Below is a small trained network, with its code and all its weights. Each question gives an input and a class and asks what happens when units are switched off, that is, made to give their printed mean instead of their output.

import numpy as np


def w(rows, s, z=0):
    codes = np.array(rows[::2]) - 128.0
    scale = np.full(codes.shape[1], s)
    scale[-1] = z or s
    return codes * scale


def f(y):
    return np.maximum(y, 0)


def log_softmax(a):
    a = a - a.max(-1, keepdims=True)
    return a - np.log(np.exp(a).sum(-1, keepdims=True))


def net(x, mask):
    res = np.array(x, float).reshape(1, 4) / 4 @ E
    y = f(res @ A[0][:, :-1].T + A[0][:, -1])
    res = res + np.where(mask, y, B[0][:, -1]) @ B[0][:, :-1]
    return log_softmax(res[-1] @ U[:, :-1].T + U[:, -1])


A, B = {}, {}
E = w([
[178,146,97,183,131,69,203,72,191,109,95,72],'x0',
[221,162,98,199,210,83,8,128,209,177,244,241],'x1',
[254,79,206,213,188,219,172,220,75,106,160,13],'x2',
[114,74,149,169,126,180,100,79,126,154,62,164],'x3',
],0.0096)
A[0] = w([
[70,106,132,79,2,116,199,119,68,130,92,99,152],'N0',
[105,211,71,50,52,88,70,55,149,133,82,182,69],'N1',
[158,126,182,138,128,168,130,206,135,100,124,119,130],'N2',
[151,136,209,168,188,147,129,145,124,111,138,92,3],'N3',
[104,117,148,149,108,132,145,90,160,82,117,106,137],'N4',
[43,132,90,79,76,73,111,92,203,141,127,184,75],'N5',
[137,123,115,96,91,122,153,46,120,96,156,85,162],'N6',
[161,170,99,180,153,97,70,123,167,135,183,229,119],'N7',
[133,144,127,150,190,77,61,84,173,161,178,160,140],'N8',
],0.0091,0.0033)
B[0] = w([
[56,215,254,90,178,115,106,44,172,178,43,165,248],'N0',
[182,89,71,152,50,141,71,145,50,82,89,52,245],'N1',
[185,65,129,146,116,179,142,148,155,149,117,75,184],'N2',
[170,88,108,186,74,121,154,164,139,96,150,74,180],'N3',
[105,122,135,117,121,104,136,128,148,173,107,105,160],'N4',
[166,92,116,195,124,143,163,187,3,32,182,86,236],'N5',
[122,125,128,100,137,84,65,99,146,141,113,137,171],'N6',
[93,198,150,109,161,139,93,95,182,151,103,125,222],'N7',
[105,225,178,110,206,73,160,131,201,194,85,136,207],'N8',
],0.009,0.018)
U = w([
[43,244,170,37,200,163,132,83,190,197,103,254,254],'0',
[246,48,67,165,103,180,139,152,76,14,133,168,2],'1',
],0.0077,3.8e-05)

Each question gives the input, the list of numbers given to net, and the class t.
The units are the neurons (one row each of A and B). Each row of codes is followed by its name. A weight is (code - 128) times the scale printed after its matrix; where a second scale follows, it is the last column's (A, B and U).
mask holds one flag per neuron, in row order. A switched-off neuron (its flag False) gives its mean, the last column of its row in B, instead of its output. The means were averaged over made-up inputs and are rounded, as every weight is.
A unit's drop is (log p(t) with every unit on - log p(t) with that unit switched off) / (log p(t) with every unit on - log p(t) with every unit switched off).
most important unit: the unit with the biggest drop
top k neurons: the k neurons with the biggest drops, biggest first
drop when u is switched off: that unit's drop, to one decimal
input [3,7,-8,-6], class 1: top 2 neurons	[N5 N1]
input [-5,3,-8,-2], class 1: top 2 neurons	[N5 N1]
input [1,5,-8,6], class 1: most important unit	N5
input [-6,7,6,2], class 0: top 4 neurons	[N5 N7 N1 N8]
input [-6,-5,5,-2], class 0: top 3 neurons	[N5 N1 N0]
input [-5,-7,6,-5], class 0: top 3 neurons	[N0 N5 N1]
input [1,-7,4,1], class 0: drop when N0 is switched off	0.1
input [-4,-6,-8,-4], class 1: drop when N1 is switched off	1.2
input [-7,-8,5,-5], class 0: drop when N0 is switched off	1.2
input [-4,-6,3,-8], class 0: drop when N7 is switched off	0.0
